Here is a tiny trained network, its code and every weight. The questions are about switching its units off for an input and a class, where a switched-off unit gives its printed mean instead of its output.

import numpy as np


def w(rows, s, z=0):
    codes = np.array(rows[::2]) - 128.0
    scale = np.full(codes.shape[1], s)
    scale[-1] = z or s
    return codes * scale


def f(y):
    return np.maximum(y, 0)


def log_softmax(a):
    a = a - a.max(-1, keepdims=True)
    return a - np.log(np.exp(a).sum(-1, keepdims=True))


def net(x, mask):
    res = np.array(x, float).reshape(1, 4) / 4 @ E
    y = f(res @ A[0][:, :-1].T + A[0][:, -1])
    res = res + np.where(mask, y, B[0][:, -1]) @ B[0][:, :-1]
    return log_softmax(res[-1] @ U[:, :-1].T + U[:, -1])


A, B = {}, {}
E = w([
[150,254,129],'x0',
[111,105,43],'x1',
[48,159,197],'x2',
[77,129,49],'x3',
],0.0069)
A[0] = w([
[185,142,70,108],'neuron 1',
[213,129,120,38],'neuron 2',
[82,45,196,159],'neuron 3',
[196,139,87,145],'neuron 4',
[170,166,147,131],'neuron 5',
[150,197,176,113],'neuron 6',
[169,127,150,166],'neuron 7',
[137,106,137,32],'neuron 8',
[19,134,113,179],'neuron 9',
[229,150,166,212],'neuron 10',
[92,108,171,167],'neuron 11',
[169,122,94,124],'neuron 12',
[243,143,133,165],'neuron 13',
[69,110,175,180],'neuron 14',
[109,146,127,165],'neuron 15',
[145,111,131,55],'neuron 16',
[122,159,89,95],'neuron 17',
[110,112,9,107],'neuron 18',
[39,209,141,171],'neuron 19',
[153,87,178,3],'neuron 20',
],0.014,0.0038)
B[0] = w([
[159,69,143,196],'neuron 1',
[188,96,148,171],'neuron 2',
[40,55,183,245],'neuron 3',
[178,106,143,203],'neuron 4',
[122,163,165,188],'neuron 5',
[114,217,159,220],'neuron 6',
[132,110,158,182],'neuron 7',
[137,145,120,132],'neuron 8',
[92,145,67,224],'neuron 9',
[171,117,205,254],'neuron 10',
[77,112,151,194],'neuron 11',
[146,97,141,175],'neuron 12',
[151,101,191,235],'neuron 13',
[62,117,153,210],'neuron 14',
[129,153,113,162],'neuron 15',
[142,142,119,133],'neuron 16',
[137,107,108,163],'neuron 17',
[172,39,41,249],'neuron 18',
[121,253,99,240],'neuron 19',
[152,149,96,160],'neuron 20',
],0.031,0.0061)
U = w([
[89,158,27,156],'0',
[2,93,119,159],'1',
[147,223,176,11],'2',
[192,69,55,132],'3',
[75,127,203,224],'4',
[94,214,57,43],'5',
[245,97,191,161],'6',
],0.0072,0.0011)

Each question gives the input, the list of numbers given to net, and the class t.
The units are the neurons (one row each of A and B). Each row of codes is followed by its name. A weight is (code - 128) times the scale printed after its matrix; where a second scale follows, it is the last column's (A, B and U).
mask holds one flag per neuron, in row order. A switched-off neuron (its flag False) gives its mean, the last column of its row in B, instead of its output. The means were averaged over made-up inputs and are rounded, as every weight is.
A unit's drop is (log p(t) with every unit on - log p(t) with that unit switched off) / (log p(t) with every unit on - log p(t) with every unit switched off).
The circuit of an input: a set's keep is (log p(t) with only the set's units on - log p(t) with every unit switched off) / (log p(t) with every unit on - log p(t) with every unit switched off). Starting from the 12 units with the biggest drops (on a tie, the unit counted first), units are removed one at a time, each time the one whose removal leaves the highest keep (on an exact tie, the one counted first), for as long as the keep stays at least 0.8.
circuit, biggest first: the units of the circuit, biggest drop first
top k neurons: the k neurons with the biggest drops, biggest first
drop of u: that unit's drop, to one decimal
input [2,-3,0,-4], class 2: circuit, biggest first => (neuron 18; neuron 3)
input [3,1,7,8], class 5: top neuron => (neuron 19)
input [1,-8,4,3], class 5: circuit, biggest first => (neuron 19; neuron 13)
input [4,3,1,7], class 0: top 2 neurons => (neuron 19; neuron 18)
input [8,6,-1,1], class 3: top 2 neurons => (neuron 18; neuron 10)
input [-1,-1,2,8], class 5: circuit, biggest first => (neuron 19; neuron 3)
input [0,-8,0,5], class 5: circuit, biggest first => (neuron 13; neuron 3; neuron 10)
input [6,5,0,-1], class 2: circuit, biggest first => (neuron 19; neuron 3)
input [4,0,0,-3], class 2: top 2 neurons => (neuron 18; neuron 6)
input [-4,7,3,6], class 0: top 2 neurons => (neuron 9; neuron 10)
input [6,-5,-2,2], class 2: top 3 neurons => (neuron 6; neuron 18; neuron 19)
input [3,-7,-2,8], class 5: top 2 neurons => (neuron 10; neuron 13)
input [-7,6,-4,-6], class 3: top 4 neurons => (neuron 10; neuron 18; neuron 6; neuron 5)
input [8,8,6,6], class 0: circuit, biggest first => (neuron 9)
input [-2,7,1,0], class 3: top 2 neurons => (neuron 18; neuron 19)
input [0,-7,8,3], class 1: top 2 neurons => (neuron 3; neuron 14)
input [-3,8,3,4], class 0: top 2 neurons => (neuron 9; neuron 10)
input [-8,7,-3,2], class 3: drop of neuron 18 => 0.4
input [1,3,5,3], class 5: drop of neuron 19 => 0.2
input [3,-8,6,0], class 2: circuit, biggest first => (neuron 19)
input [-6,-8,0,-2], class 1: drop of neuron 10 => -0.1
